Below are the code and all the weights of a small trained network. Each question names an input and a class and asks about switching units off, where a switched-off unit gives its printed mean instead of its output.

import numpy as np


def w(rows, s, z=0):
    codes = np.array(rows[::2]) - 128.0
    scale = np.full(codes.shape[1], s)
    scale[-1] = z or s
    return codes * scale


def f(y):
    return y / 2 * (1 + np.tanh(0.7978845608 * (y + 0.044715 * y**3)))


def log_softmax(a):
    a = a - a.max(-1, keepdims=True)
    return a - np.log(np.exp(a).sum(-1, keepdims=True))


def net(x, mask):
    res = np.array(x, float).reshape(1, 3) / 4 @ E
    y = f(res @ A[0][:, :-1].T + A[0][:, -1])
    res = res + np.where(mask, y, B[0][:, -1]) @ B[0][:, :-1]
    return log_softmax(res[-1] @ U[:, :-1].T + U[:, -1])


A, B = {}, {}
E = w([
[120,96,42,253,102,97,121,164,118],'x0',
[23,180,178,130,102,157,33,128,229],'x1',
[42,173,100,145,190,82,214,186,137],'x2',
],0.015)
A[0] = w([
[134,80,97,251,91,104,106,107,158,162],'N1',
[74,197,124,121,253,41,199,222,162,232],'N2',
[189,102,148,62,167,141,197,93,112,252],'N3',
[62,149,99,200,133,79,132,224,178,47],'N4',
[162,63,52,185,126,115,136,179,71,125],'N5',
[98,197,176,82,113,194,111,139,189,133],'N6',
[78,164,95,215,48,117,102,132,185,60],'N7',
],0.011,0.0045)
B[0] = w([
[91,136,165,245,80,101,118,129,89,209],'N1',
[127,170,70,47,225,62,255,141,118,250],'N2',
[167,168,117,53,34,40,173,37,34,210],'N3',
[219,71,116,28,60,115,151,192,155,204],'N4',
[89,81,71,204,146,189,172,199,44,224],'N5',
[63,14,130,104,203,167,49,145,218,205],'N6',
[217,143,220,111,22,107,130,165,167,191],'N7',
],0.0095,0.023)
U = w([
[228,94,144,38,31,83,144,123,140,253],'0',
[111,68,95,231,103,145,83,103,70,145],'1',
[115,239,106,100,176,42,162,24,113,50],'2',
[117,108,71,190,178,125,193,195,136,45],'3',
[92,93,156,107,166,255,31,29,203,170],'4',
[115,131,220,215,17,137,75,114,199,37],'5',
[12,116,140,71,237,105,108,186,200,34],'6',
],0.0095,0.0053)

Each question gives the input, the list of numbers given to net, and the class t.
The units are the neurons (one row each of A and B). Each row of codes is followed by its name. A weight is (code - 128) times the scale printed after its matrix; where a second scale follows, it is the last column's (A, B and U).
mask holds one flag per neuron, in row order. A switched-off neuron (its flag False) gives its mean, the last column of its row in B, instead of its output. The means were averaged over made-up inputs and are rounded, as every weight is.
A unit's drop is (log p(t) with every unit on - log p(t) with that unit switched off) / (log p(t) with every unit on - log p(t) with every unit switched off).
The circuit of an input: a set's keep is (log p(t) with only the set's units on - log p(t) with every unit switched off) / (log p(t) with every unit on - log p(t) with every unit switched off). Starting from all 7 units, units are removed one at a time, each time the one whose removal leaves the highest keep (on an exact tie, the one counted first), for as long as the keep stays at least 0.8.
circuit, biggest first: the units of the circuit, biggest drop first
unit that matters most: the unit with the biggest drop
top k neurons: the k neurons with the biggest drops, biggest first
drop when u is switched off: that unit's drop, to one decimal
input [-3,-1,2], class 2: circuit, biggest first -> N4
input [1,-7,-6], class 1: top 3 neurons -> N5; N4; N2
input [0,8,-3], class 4: circuit, biggest first -> N6; N2
input [0,6,-1], class 4: top 4 neurons -> N6; N2; N1; N3
input [-8,0,7], class 2: top 2 neurons -> N3; N2
input [-1,5,0], class 4: circuit, biggest first -> N2; N6
input [0,-6,1], class 2: circuit, biggest first -> N3; N4
input [-5,-1,1], class 2: top 2 neurons -> N4; N7
input [7,2,0], class 5: top 4 neurons -> N1; N2; N7; N3
input [-3,1,6], class 6: top 2 neurons -> N3; N6
input [7,-5,0], class 1: top 2 neurons -> N2; N1
input [5,0,0], class 1: top 2 neurons -> N2; N5
input [7,2,4], class 0: top 2 neurons -> N4; N7
input [-5,-2,1], class 2: top 2 neurons -> N4; N7
input [-7,2,4], class 6: circuit, biggest first -> N6
input [-7,1,-1], class 4: top 2 neurons -> N6; N2
input [3,7,0], class 5: top 2 neurons -> N2; N3
input [1,0,-2], class 1: top 3 neurons -> N2; N4; N7
input [2,5,4], class 0: drop when N4 is switched off -> 1.0
input [7,5,1], class 0: drop when N4 is switched off -> 3.0
input [6,1,6], class 0: drop when N6 is switched off -> 0.1
input [-1,7,-5], class 4: unit that matters most -> N6
